Below are the code and all the weights of a small trained network. Each question names an input and a target symbol and asks about switching units off, where a switched-off unit gives its printed mean instead of its output.

import numpy as np


def w(rows, s, z=0):
    codes = np.array(rows[::2]) - 128.0
    scale = np.full(codes.shape[1], s)
    scale[-1] = z or s
    return codes * scale


def f(y):
    return np.maximum(y, 0)


def softmax(a):
    e = np.exp(a - a.max(-1, keepdims=True))
    return e / e.sum(-1, keepdims=True)


def log_softmax(a):
    a = a - a.max(-1, keepdims=True)
    return a - np.log(np.exp(a).sum(-1, keepdims=True))


def net(x, mask):
    ids = ['ΓΘαβεημπτψω'.index(c) for c in x.split()]
    T = len(ids)
    res = E[ids] + P[:T]
    u = 0
    for l in range(3):
        q, k, v = (res @ M[l].T for M in (Q, K, V))
        z = softmax(np.where(np.tri(T) > 0, q @ k.T / 3**0.5, -1e9)) @ v
        res = res + np.where(mask[u], z, O[l][:, -1]) @ O[l][:, :-1]
        u += 1
        y = f(res @ A[l][:, :-1].T + A[l][:, -1])
        res = res + np.where(mask[u : u + 4], y, B[l][:, -1]) @ B[l][:, :-1]
        u += 4
    return log_softmax(res[-1] @ U[:, :-1].T + U[:, -1])


Q, K, V, O, A, B = {}, {}, {}, {}, {}, {}
E = w([
[2,133,184],'Γ',
[39,206,158],'Θ',
[165,120,83],'α',
[100,221,197],'β',
[202,126,76],'ε',
[219,131,74],'η',
[154,114,51],'μ',
[73,145,115],'π',
[79,79,51],'τ',
[113,158,134],'ψ',
[74,143,119],'ω',
],0.017)
P = w([
[109,2,155],'0',
[108,23,135],'1',
[103,41,118],'2',
[97,62,102],'3',
[93,77,92],'4',
[86,98,77],'5',
[83,116,66],'6',
[74,134,50],'7',
[70,149,42],'8',
[66,162,30],'9',
[57,185,17],'10',
[56,196,13],'11',
[44,213,4],'12',
],0.0071)
Q[0] = w([
[99,35,244],'L0H1',
[118,116,71],'L0H1',
[157,163,251],'L0H1',
],0.011)
K[0] = w([
[148,13,247],'L0H1',
[108,131,89],'L0H1',
[179,121,224],'L0H1',
],0.014)
V[0] = w([
[46,73,49],'L0H1',
[176,240,69],'L0H1',
[109,195,3],'L0H1',
],0.0043)
O[0] = w([
[99,52,245,253],'L0H1',
[188,68,95,141],'L0H1',
[170,2,189,245],'L0H1',
],0.0053,0.0031)
A[0] = w([
[126,136,5,81],'L0N1',
[158,153,143,4],'L0N2',
[108,208,82,4],'L0N3',
[193,59,134,77],'L0N4',
],0.011,0.0038)
B[0] = w([
[139,160,41,254],'L0N1',
[104,145,135,128],'L0N2',
[165,204,23,185],'L0N3',
[139,2,205,229],'L0N4',
],0.0093,0.0035)
Q[1] = w([
[226,123,4],'L1H1',
[39,176,167],'L1H1',
[46,25,175],'L1H1',
],0.016)
K[1] = w([
[142,144,24],'L1H1',
[128,196,254],'L1H1',
[36,6,143],'L1H1',
],0.018)
V[1] = w([
[120,112,175],'L1H1',
[73,132,79],'L1H1',
[187,102,254],'L1H1',
],0.0087)
O[1] = w([
[150,201,122,113],'L1H1',
[140,134,224,210],'L1H1',
[143,228,3,3],'L1H1',
],0.0043,0.0044)
A[1] = w([
[166,181,216,122],'L1N1',
[222,126,219,1],'L1N2',
[107,222,172,53],'L1N3',
[250,226,70,26],'L1N4',
],0.013,0.0044)
B[1] = w([
[107,189,111,196],'L1N1',
[75,133,126,141],'L1N2',
[136,34,120,255],'L1N3',
[60,115,6,159],'L1N4',
],0.021,0.0054)
Q[2] = w([
[98,253,50],'L2H1',
[103,235,159],'L2H1',
[185,135,136],'L2H1',
],0.022)
K[2] = w([
[9,61,7],'L2H1',
[71,52,124],'L2H1',
[132,103,82],'L2H1',
],0.02)
V[2] = w([
[180,156,54],'L2H1',
[68,33,71],'L2H1',
[75,252,154],'L2H1',
],0.0028)
O[2] = w([
[181,143,187,118],'L2H1',
[76,67,122,254],'L2H1',
[144,255,167,40],'L2H1',
],0.0041,0.0036)
A[2] = w([
[107,57,140,2],'L2N1',
[9,180,244,89],'L2N2',
[33,25,209,87],'L2N3',
[21,105,254,171],'L2N4',
],0.013,0.0081)
B[2] = w([
[250,126,120,167],'L2N1',
[154,188,69,153],'L2N2',
[139,203,117,250],'L2N3',
[82,41,177,200],'L2N4',
],0.026,0.018)
U = w([
[162,251,177,66],'Γ',
[108,188,41,123],'Θ',
[190,142,139,113],'α',
[190,141,140,150],'β',
[196,63,131,118],'ε',
[179,55,96,95],'η',
[232,186,130,42],'μ',
[176,105,130,108],'π',
[210,117,255,127],'τ',
[102,53,161,255],'ψ',
[170,93,138,127],'ω',
],0.0094,0.01)

Each question gives the input, a string of symbols that net reads in full, and the target symbol t.
The units are the heads (3 rows each of Q, K, V and O) and the neurons (one row each of A and B). Each row of codes is followed by its name. A weight is (code - 128) times the scale printed after its matrix; where a second scale follows, it is the last column's (O, A, B and U).
mask holds one flag per unit, layer by layer, with each layer's heads first. A switched-off unit (its flag False) gives its mean, the last column of its rows in O or B, instead of its output. The means were averaged over made-up inputs and are rounded, as every weight is.
A unit's drop is (log p(t) with every unit on - log p(t) with that unit switched off) / (log p(t) with every unit on - log p(t) with every unit switched off).
The circuit of an input: a set's keep is (log p(t) with only the set's units on - log p(t) with every unit switched off) / (log p(t) with every unit on - log p(t) with every unit switched off). Starting from the 12 units with the biggest drops (on a tie, the unit counted first), units are removed one at a time, each time the one whose removal leaves the highest keep (on an exact tie, the one counted first), for as long as the keep stays at least 0.8.
circuit, biggest first: the units of the circuit, biggest drop first
most important unit: the unit with the biggest drop
k most important neurons: the k neurons with the biggest drops, biggest first
top k neurons in layer l: the k neurons of layer l with the biggest drops, biggest first
drop when u is switched off: that unit's drop, to one decimal
input α ψ μ μ β ψ β α, target ψ: circuit, biggest first => [L2N3]
input β α ψ η α, target ψ: circuit, biggest first => [L2N3, L1N3]
input ε τ μ η ε, target μ: 2 most important neurons => [L0N4, L2N4]
input α τ ε β ε η, target η: circuit, biggest first => [L2N3, L1N4]
input β β α β β β α η ε, target η: 3 most important neurons => [L2N3, L2N4, L1N1]
input τ ε β, target ψ: 3 most important neurons => [L1N1, L1N3, L2N1]
input τ ε β α α β ε ω, target ψ: 3 most important neurons => [L2N3, L2N1, L1N1]
input ω π α β τ α β α β η β, target Θ: 3 most important neurons => [L2N4, L1N4, L1N1]
input π ε β τ ω μ β α, target μ: 2 most important neurons => [L2N4, L1N1]
input Γ β ψ β ε β τ ε α, target τ: top 2 neurons in layer 1 => [L1N1, L1N4]
input μ μ β ε Θ ω τ β π, target ψ: circuit, biggest first => [L2N4, L0H1]
input μ β τ, target τ: 2 most important neurons => [L2N4, L2N1]
input τ η β α τ τ τ α β η α β π, target ψ: 3 most important neurons => [L2N3, L2N1, L1N1]
input τ Γ α ω β ε π ε α α α β ε, target ε: most important unit => L2N3
input β α β ψ τ μ ψ β β μ ω, target ψ: 2 most important neurons => [L2N4, L2N1]
input α α α β τ Θ ω Γ ε α τ Γ η, target τ: 2 most important neurons => [L0N4, L2N4]
input α μ ω μ β β τ Θ ω β τ β ε, target τ: 2 most important neurons => [L0N4, L2N4]
input μ μ α, target μ: 4 most important neurons => [L2N4, L1N1, L0N4, L2N1]
input β Γ ψ Θ ω α ψ τ μ β τ Θ, target τ: 3 most important neurons => [L1N3, L2N4, L2N3]
input α β α β ε η ψ ε α Θ α η, target η: circuit, biggest first => [L2N3]
input α μ α β ε Θ α τ τ α α, target τ: top 3 neurons in layer 1 => [L1N4, L1N1, L1N2]
input ψ ε μ β ψ β Γ τ, target τ: top 2 neurons in layer 1 => [L1N1, L1N4]
input ε π α η β π α β τ β η α μ, target μ: top 2 neurons in layer 0 => [L0N4, L0N3]
input η τ β ε β Θ Γ ε ε α ε, target ε: top 3 neurons in layer 0 => [L0N4, L0N1, L0N3]
input μ β τ μ Θ, target τ: drop when L1H1 is switched off => 0.7
